Below are the code and all the weights of a small trained network. Each question names an input and a target symbol and asks about switching units off, where a switched-off unit gives its printed mean instead of its output.

import numpy as np


def w(rows, s, z=0):
    codes = np.array(rows[::2]) - 128.0
    scale = np.full(codes.shape[1], s)
    scale[-1] = z or s
    return codes * scale


def f(y):
    return np.maximum(y, 0)


def softmax(a):
    e = np.exp(a - a.max(-1, keepdims=True))
    return e / e.sum(-1, keepdims=True)


def log_softmax(a):
    a = a - a.max(-1, keepdims=True)
    return a - np.log(np.exp(a).sum(-1, keepdims=True))


def net(x, mask):
    ids = ['αβεθλπσφψω'.index(c) for c in x.split()]
    T = len(ids)
    res = E[ids] + P[:T]
    u = 0
    for l in range(2):
        q, k, v = (res @ M[l].T for M in (Q, K, V))
        z = softmax(np.where(np.tri(T) > 0, q @ k.T / 3**0.5, -1e9)) @ v
        res = res + np.where(mask[u], z, O[l][:, -1]) @ O[l][:, :-1]
        u += 1
        y = f(res @ A[l][:, :-1].T + A[l][:, -1])
        res = res + np.where(mask[u : u + 12], y, B[l][:, -1]) @ B[l][:, :-1]
        u += 12
    return log_softmax(res[-1] @ U[:, :-1].T + U[:, -1])


Q, K, V, O, A, B = {}, {}, {}, {}, {}, {}
E = w([
[155,121,68,160],'α',
[77,190,115,147],'β',
[146,229,112,159],'ε',
[170,200,91,177],'θ',
[102,140,87,162],'λ',
[157,148,93,141],'π',
[141,76,228,154],'σ',
[95,108,120,4],'φ',
[49,15,128,143],'ψ',
[138,190,168,197],'ω',
],0.015)
P = w([
[50,131,110,210],'0',
[61,108,100,129],'1',
[88,109,91,117],'2',
[110,130,98,102],'3',
[131,134,95,91],'4',
[149,135,95,82],'5',
[169,139,95,71],'6',
[186,138,100,58],'7',
[203,139,102,49],'8',
[219,136,106,34],'9',
[238,139,115,27],'10',
[252,137,121,20],'11',
[254,143,128,9],'12',
],0.0058)
Q[0] = w([
[136,23,29,19],'L0H1',
[80,87,203,129],'L0H1',
[215,165,191,254],'L0H1',
],0.0082)
K[0] = w([
[123,98,1,69],'L0H1',
[69,3,118,184],'L0H1',
[219,106,242,122],'L0H1',
],0.0078)
V[0] = w([
[181,128,59,119],'L0H1',
[234,1,242,177],'L0H1',
[102,128,190,68],'L0H1',
],0.0043)
O[0] = w([
[118,161,209,176,151],'L0H1',
[140,213,3,77,9],'L0H1',
[170,137,129,70,68],'L0H1',
],0.0041,0.0014)
A[0] = w([
[150,220,158,177,79],'L0N1',
[143,148,165,233,155],'L0N2',
[147,78,168,123,115],'L0N3',
[168,198,93,175,13],'L0N4',
[100,179,173,142,82],'L0N5',
[107,53,255,246,2],'L0N6',
[175,59,68,149,98],'L0N7',
[113,80,225,165,5],'L0N8',
[100,116,169,61,4],'L0N9',
[50,113,170,134,125],'L0N10',
[170,83,121,211,116],'L0N11',
[177,196,172,220,57],'L0N12',
],0.009,0.005)
B[0] = w([
[161,55,102,144,229],'L0N1',
[122,119,88,93,253],'L0N2',
[116,147,159,162,169],'L0N3',
[146,63,82,110,183],'L0N4',
[160,98,109,142,156],'L0N5',
[110,78,97,4,170],'L0N6',
[109,182,161,119,192],'L0N7',
[119,126,73,56,144],'L0N8',
[120,125,87,53,150],'L0N9',
[111,124,109,123,177],'L0N10',
[107,167,133,102,195],'L0N11',
[156,132,52,110,215],'L0N12',
],0.023,0.003)
Q[1] = w([
[156,163,171,252],'L1H1',
[219,120,28,159],'L1H1',
[45,148,157,211],'L1H1',
],0.015)
K[1] = w([
[134,87,97,215],'L1H1',
[250,247,178,75],'L1H1',
[27,123,53,176],'L1H1',
],0.014)
V[1] = w([
[124,251,80,152],'L1H1',
[236,54,124,167],'L1H1',
[108,42,89,159],'L1H1',
],0.011)
O[1] = w([
[34,172,156,85,83],'L1H1',
[42,2,120,219,2],'L1H1',
[172,32,181,178,150],'L1H1',
],0.0095,0.0069)
A[1] = w([
[129,183,136,67,132],'L1N1',
[141,196,178,95,172],'L1N2',
[66,155,77,173,186],'L1N3',
[62,108,156,74,221],'L1N4',
[88,162,170,106,107],'L1N5',
[188,144,223,168,128],'L1N6',
[82,131,103,55,113],'L1N7',
[134,74,209,110,36],'L1N8',
[138,148,186,184,255],'L1N9',
[158,186,228,164,123],'L1N10',
[97,159,71,187,93],'L1N11',
[136,191,90,250,165],'L1N12',
],0.016,0.0079)
B[1] = w([
[106,168,250,93,250],'L1N1',
[190,50,46,201,219],'L1N2',
[29,133,170,123,156],'L1N3',
[162,172,116,28,166],'L1N4',
[112,82,206,127,152],'L1N5',
[100,65,190,187,141],'L1N6',
[93,139,57,164,211],'L1N7',
[141,214,148,133,137],'L1N8',
[79,70,47,88,141],'L1N9',
[84,195,63,60,145],'L1N10',
[153,156,84,133,139],'L1N11',
[119,178,175,239,145],'L1N12',
],0.024,0.018)
U = w([
[83,224,108,132,21],'α',
[96,134,219,118,102],'β',
[124,179,157,217,54],'ε',
[57,55,110,132,119],'θ',
[93,97,103,100,117],'λ',
[101,98,23,92,98],'π',
[205,153,73,171,103],'σ',
[208,142,119,35,246],'φ',
[163,53,205,132,151],'ψ',
[129,1,91,76,253],'ω',
],0.0057,0.0043)

Each question gives the input, a string of symbols that net reads in full, and the target symbol t.
The units are the heads (3 rows each of Q, K, V and O) and the neurons (one row each of A and B). Each row of codes is followed by its name. A weight is (code - 128) times the scale printed after its matrix; where a second scale follows, it is the last column's (O, A, B and U).
mask holds one flag per unit, layer by layer, with each layer's heads first. A switched-off unit (its flag False) gives its mean, the last column of its rows in O or B, instead of its output. The means were averaged over made-up inputs and are rounded, as every weight is.
A unit's drop is (log p(t) with every unit on - log p(t) with that unit switched off) / (log p(t) with every unit on - log p(t) with every unit switched off).
The circuit of an input: a set's keep is (log p(t) with only the set's units on - log p(t) with every unit switched off) / (log p(t) with every unit on - log p(t) with every unit switched off). Starting from the 12 units with the biggest drops (on a tie, the unit counted first), units are removed one at a time, each time the one whose removal leaves the highest keep (on an exact tie, the one counted first), for as long as the keep stays at least 0.8.
units of the circuit, in order: the units of the circuit, biggest drop first
unit that matters most: the unit with the biggest drop
top k neurons: the k neurons with the biggest drops, biggest first
top k neurons in layer l: the k neurons of layer l with the biggest drops, biggest first
input θ θ ω θ β ω, target ω: unit that matters most -> L0N2
input λ σ ω β ε β β π ε, target π: top 2 neurons -> L1N1, L0N4
input θ σ σ ψ ω α α β α, target β: units of the circuit, in order -> L1N1, L1H1, L0N7, L0N1
input λ σ β λ σ θ σ θ ω π π λ, target α: units of the circuit, in order -> L1H1, L1N2, L0N1
input ω σ φ β, target ε: top 3 neurons -> L1N12, L0N6, L1N2
input ω ε α α β, target β: units of the circuit, in order -> L1H1, L1N1
input π σ ψ β ω, target σ: units of the circuit, in order -> L1N1, L0N6, L1H1
input ω β α, target θ: top 2 neurons -> L0N6, L0N12
input σ π σ β α φ ω, target φ: top 4 neurons in layer 0 -> L0N1, L0N9, L0N4, L0N2
input α π σ σ ψ σ σ λ λ, target ε: units of the circuit, in order -> L1N12, L0N6, L1H1
input σ σ π, target ε: units of the circuit, in order -> L0N6, L1N12, L1H1
input β ω ψ θ α β θ ψ σ α α λ, target β: top 2 neurons -> L0N7, L0N1
input λ π σ λ σ ε, target σ: top 4 neurons -> L1N1, L0N6, L0N4, L1N12
input θ β ε, target ε: units of the circuit, in order -> L1N12, L0N6
input λ θ ψ θ, target θ: units of the circuit, in order -> L1H1, L1N3, L0N1
input ψ α π β φ σ φ ψ λ, target σ: units of the circuit, in order -> L1N2, L0N1, L1H1, L0N9
input φ π σ λ λ, target ε: units of the circuit, in order -> L0N6, L1N12, L0N4
input θ ω θ ε ε θ σ π ω ε, target π: units of the circuit, in order -> L1N1, L1H1, L0N4
input ω α π β φ θ, target φ: units of the circuit, in order -> L0N1, L1H1, L1N7
input ε ω β β σ ε σ α β ε, target α: top 3 neurons -> L0N11, L0N7, L1N2
input α α λ π θ σ ω λ λ ψ ω ψ, target ψ: top 4 neurons -> L0N3, L0N12, L0N6, L0N7
input ω α σ θ λ θ π α φ σ θ, target σ: top 4 neurons -> L1N1, L0N6, L0N11, L1N12
input σ π θ ψ α ω ω σ β π ω, target π: top 2 neurons -> L1N1, L0N1
input α α φ ω ε ω, target φ: top 4 neurons -> L0N1, L0N2, L1N2, L0N9
input ε ω ω α, target θ: top 3 neurons -> L1N1, L0N12, L0N6
